Below are the code and all the weights of a small trained network. Each question names an input and a target symbol and asks about switching units off, where a switched-off unit gives its printed mean instead of its output.

import numpy as np


def w(rows, s, z=0):
    codes = np.array(rows[::2]) - 128.0
    scale = np.full(codes.shape[1], s)
    scale[-1] = z or s
    return codes * scale


def f(y):
    return y / 2 * (1 + np.tanh(0.7978845608 * (y + 0.044715 * y**3)))


def softmax(a):
    e = np.exp(a - a.max(-1, keepdims=True))
    return e / e.sum(-1, keepdims=True)


def log_softmax(a):
    a = a - a.max(-1, keepdims=True)
    return a - np.log(np.exp(a).sum(-1, keepdims=True))


def net(x, mask):
    ids = ['ΔΘΛΞΣΨΩαβγεημτφ'.index(c) for c in x.split()]
    T = len(ids)
    res = E[ids] + P[:T]
    u = 0
    for l in range(2):
        r = res
        for j in range(3):
            rows = slice(2 * j, 2 * j + 2)
            q, k, v = (r @ M[l][rows].T for M in (Q, K, V))
            z = softmax(np.where(np.tri(T) > 0, q @ k.T / 2**0.5, -1e9)) @ v
            o = O[l][rows]
            res = res + np.where(mask[u + j], z, o[:, -1]) @ o[:, :-1]
        u += 3
        y = f(res @ A[l][:, :-1].T + A[l][:, -1])
        res = res + np.where(mask[u : u + 4], y, B[l][:, -1]) @ B[l][:, :-1]
        u += 4
    return log_softmax(res[-1] @ U[:, :-1].T + U[:, -1])


Q, K, V, O, A, B = {}, {}, {}, {}, {}, {}
E = w([
[100,174,90],'Δ',
[131,153,84],'Θ',
[135,181,74],'Λ',
[82,204,86],'Ξ',
[112,158,89],'Σ',
[76,173,110],'Ψ',
[141,102,101],'Ω',
[205,176,72],'α',
[228,114,74],'β',
[106,120,127],'γ',
[76,73,128],'ε',
[82,145,254],'η',
[194,30,109],'μ',
[156,93,115],'τ',
[27,227,218],'φ',
],0.019)
P = w([
[169,137,212],'0',
[135,87,3],'1',
[3,98,15],'2',
[57,108,93],'3',
[92,88,179],'4',
[124,126,194],'5',
],0.0057)
Q[0] = w([
[172,155,171],'0.h1',
[126,76,155],'0.h1',
[122,128,133],'0.h2',
[182,124,180],'0.h2',
[153,92,23],'0.h3',
[82,80,2],'0.h3',
],0.0083)
K[0] = w([
[116,143,88],'0.h1',
[183,190,151],'0.h1',
[113,107,137],'0.h2',
[167,143,136],'0.h2',
[146,126,3],'0.h3',
[56,104,76],'0.h3',
],0.011)
V[0] = w([
[157,145,59],'0.h1',
[99,86,124],'0.h1',
[162,2,137],'0.h2',
[140,84,60],'0.h2',
[210,161,159],'0.h3',
[59,110,141],'0.h3',
],0.0068)
O[0] = w([
[81,111,254,193],'0.h1',
[121,135,109,112],'0.h1',
[77,203,109,3],'0.h2',
[113,171,198,158],'0.h2',
[67,122,117,56],'0.h3',
[231,149,168,146],'0.h3',
],0.0061,0.0034)
A[0] = w([
[148,136,2,5],'0.n1',
[169,202,204,93],'0.n2',
[111,77,49,197],'0.n3',
[157,85,65,3],'0.n4',
],0.0099,0.005)
B[0] = w([
[132,152,162,159],'0.n1',
[2,135,63,145],'0.n2',
[201,175,251,255],'0.n3',
[99,174,89,110],'0.n4',
],0.0091,0.0035)
Q[1] = w([
[229,94,4],'1.h1',
[81,77,124],'1.h1',
[177,147,72],'1.h2',
[82,74,62],'1.h2',
[102,97,3],'1.h3',
[66,21,117],'1.h3',
],0.0067)
K[1] = w([
[238,205,118],'1.h1',
[139,134,227],'1.h1',
[126,228,133],'1.h2',
[178,227,191],'1.h2',
[193,134,155],'1.h3',
[175,218,1],'1.h3',
],0.0079)
V[1] = w([
[180,111,137],'1.h1',
[83,121,142],'1.h1',
[151,161,75],'1.h2',
[207,91,101],'1.h2',
[149,202,2],'1.h3',
[192,66,142],'1.h3',
],0.017)
O[1] = w([
[103,90,152,134],'1.h1',
[148,169,135,109],'1.h1',
[130,98,52,124],'1.h2',
[74,137,105,58],'1.h2',
[141,162,2,35],'1.h3',
[69,113,168,5],'1.h3',
],0.018,0.0017)
A[1] = w([
[177,105,209,150],'1.n1',
[15,25,63,236],'1.n2',
[245,108,167,77],'1.n3',
[42,180,126,254],'1.n4',
],0.011,0.0085)
B[1] = w([
[159,127,59,251],'1.n1',
[33,204,27,194],'1.n2',
[18,254,122,191],'1.n3',
[99,55,108,214],'1.n4',
],0.0089,0.011)
U = w([
[204,115,96,210],'Δ',
[120,129,101,101],'Θ',
[154,127,60,170],'Λ',
[255,126,71,144],'Ξ',
[163,117,97,152],'Σ',
[247,117,119,198],'Ψ',
[97,117,133,167],'Ω',
[110,145,55,24],'α',
[62,152,87,36],'β',
[157,98,144,214],'γ',
[168,96,214,209],'ε',
[113,180,201,62],'η',
[42,137,166,54],'μ',
[82,119,139,150],'τ',
[138,202,96,2],'φ',
],0.014,0.012)

Each question gives the input, a string of symbols that net reads in full, and the target symbol t.
The units are the heads (2 rows each of Q, K, V and O) and the neurons (one row each of A and B). Each row of codes is followed by its name. A weight is (code - 128) times the scale printed after its matrix; where a second scale follows, it is the last column's (O, A, B and U).
mask holds one flag per unit, layer by layer, with each layer's heads first. A switched-off unit (its flag False) gives its mean, the last column of its rows in O or B, instead of its output. The means were averaged over made-up inputs and are rounded, as every weight is.
A unit's drop is (log p(t) with every unit on - log p(t) with that unit switched off) / (log p(t) with every unit on - log p(t) with every unit switched off).
The circuit of an input: a set's keep is (log p(t) with only the set's units on - log p(t) with every unit switched off) / (log p(t) with every unit on - log p(t) with every unit switched off). Starting from the 12 units with the biggest drops (on a tie, the unit counted first), units are removed one at a time, each time the one whose removal leaves the highest keep (on an exact tie, the one counted first), for as long as the keep stays at least 0.8.
circuit, biggest first: the units of the circuit, biggest drop first
most important unit: the unit with the biggest drop
k most important neurons: the k neurons with the biggest drops, biggest first
top k neurons in layer l: the k neurons of layer l with the biggest drops, biggest first
which heads matter: for each layer, one digit per head in row order, 1 if its drop is at least 0.15 and else 0, layers parted by /
input Λ Ξ ε γ, target ε: circuit, biggest first -> [1.n2, 1.h2]
input Δ Δ Θ Θ φ Σ, target φ: which heads matter -> 000 / 011
input Λ Λ α, target α: which heads matter -> 010 / 111
input ε Δ φ Λ μ, target φ: which heads matter -> 000 / 001
input ε Ξ Λ, target ε: top 3 neurons in layer 0 -> [0.n3, 0.n2, 0.n1]
input Ψ α Δ Λ β Ω, target β: circuit, biggest first -> [1.n2, 1.h2, 1.h1]
input Σ α α Λ, target α: most important neuron -> [1.n2]
input Λ β Ξ Δ φ β, target φ: 3 most important neurons -> [1.n3, 0.n2, 1.n1]
input Λ ε Ψ α, target ε: circuit, biggest first -> [1.h3, 0.n3]
input τ Ψ Λ Ξ Λ, target Ξ: circuit, biggest first -> [0.h2, 1.h3, 1.n2]
input Δ Ω ε β, target ε: top 2 neurons in layer 0 -> [0.n3, 0.n1]
input τ Δ γ γ μ Λ, target μ: top 2 neurons in layer 0 -> [0.n2, 0.n3]
input φ φ Λ Λ, target φ: 2 most important neurons -> [1.n3, 0.n3]
input Λ Ξ φ, target Ξ: 2 most important neurons -> [0.n3, 0.n2]
input Δ Ω Ω Δ μ Σ, target μ: circuit, biggest first -> [1.h3]
input Λ Ω α ε φ Θ, target φ: circuit, biggest first -> [1.n3, 1.n1, 0.n2, 1.h3]
input α μ Ξ, target μ: circuit, biggest first -> [1.h3, 0.n3]
input β Ω Δ Λ Λ Ξ, target Λ: 2 most important neurons -> [0.n3, 0.n2]
input η β φ Δ, target φ: 2 most important neurons -> [1.n3, 0.n3]
input μ φ α, target φ: circuit, biggest first -> [1.n3, 0.n2, 1.h2]
input α Λ ε β, target ε: circuit, biggest first -> [1.h3, 0.n3]
input β Ω Λ α β Ω, target β: circuit, biggest first -> [1.n2, 1.h2]
input Ξ Λ Λ Δ φ η, target φ: 2 most important neurons -> [1.n3, 0.n2]
input β Θ Λ η Λ, target η: circuit, biggest first -> [1.n3, 1.h3]
input Θ β Λ, target β: most important unit -> 1.h2
input μ τ Δ β β, target β: circuit, biggest first -> [1.n2, 1.h2, 1.h1]
input β Ξ Ψ η β, target η: most important unit -> 1.n3
input Δ Ξ Ξ, target Ξ: circuit, biggest first -> [1.h3, 1.h2]
